Read these off the grid that follows. Counting starts at 1.
1) Find the top-left entry.
2) Find the bottom-right entry.
3) Find the entry directly below the smallest entry.
4) Find the smallest entry.
5) Find the entry in row 1 and column 3.
6) Find the entry at row 3, column 2.
7) Find the entry at row 3, column 1.
8) Find the entry in row 2 and column 1.
167,196,121,203,85
167,196,82,203,152
167,196,115,203,93
167,196,82,203,152
167,165,82,120,152
167,196,82,203,152
167,196,80,203,182
167,196,86,203,109
167,70,103,176,152
167,95,82,133,152
167,196,82,203,152
1) 167
2) 152
3) 95
4) 70
5) 121
6) 196
7) 167
8) 167

Questions about the matrix below. Counting starts at 1.
1) What is the entry at row 1, column 2?
2) What is the entry at row 1, column 3?
3) What is the entry directly below the smallest entry?
4) What is the top-right entry?
5) What is the entry just right of the largest entry?
6) What is the entry in row 1 and column 1?
7) What is the minimum?
8) What is the entry in the bottom-left corner?
[[129 134 131 124 113 120 134 144 118 133 134 110  89 106 104]
 [200  95 160 113 135 144 150 122 189 113  95 110 102 118 149]
 [153 118 141 102 120  92 104 143 143  99 121  89 123 143 112]
 [ 68 138 141 103 140 127 104 165  99 128  84 146 136 129 131]
 [178  94 131 116 160 116 148 167 131 128 109 120  52  93 124]
 [138 116 173 130  91 125 129 107 136 137  96 150 121 114 128]
 [159 115 129 161 124 172 138 108 140 135 125 151 105 121 155]
 [187 143 141 142 115 103 143 125 179 137 208 106 179  99 142]
 [157 105 177 118 137 184 153 110 143 141  98 122  98 102 116]
 [124 125 154 125 118 117 116 127 136 102  99 136 152 117 128]
 [127  99  97 133  94  73 184 161 169  73 178  77 143 140  81]
 [115 133 136 143 106 123 129 135 126 105  91 133 124 145 125]
 [142 166 129 128 153 136 141 135 108 152 150 101 118 135 120]
 [147 129 105 136 154 138 157 149 122 150 184 115 116 138 117]
 [133 121 108 125 142 129  98 128  78 143 135 145  99 140 139]]
1) 134
2) 131
3) 121
4) 104
5) 106
6) 129
7) 52
8) 133
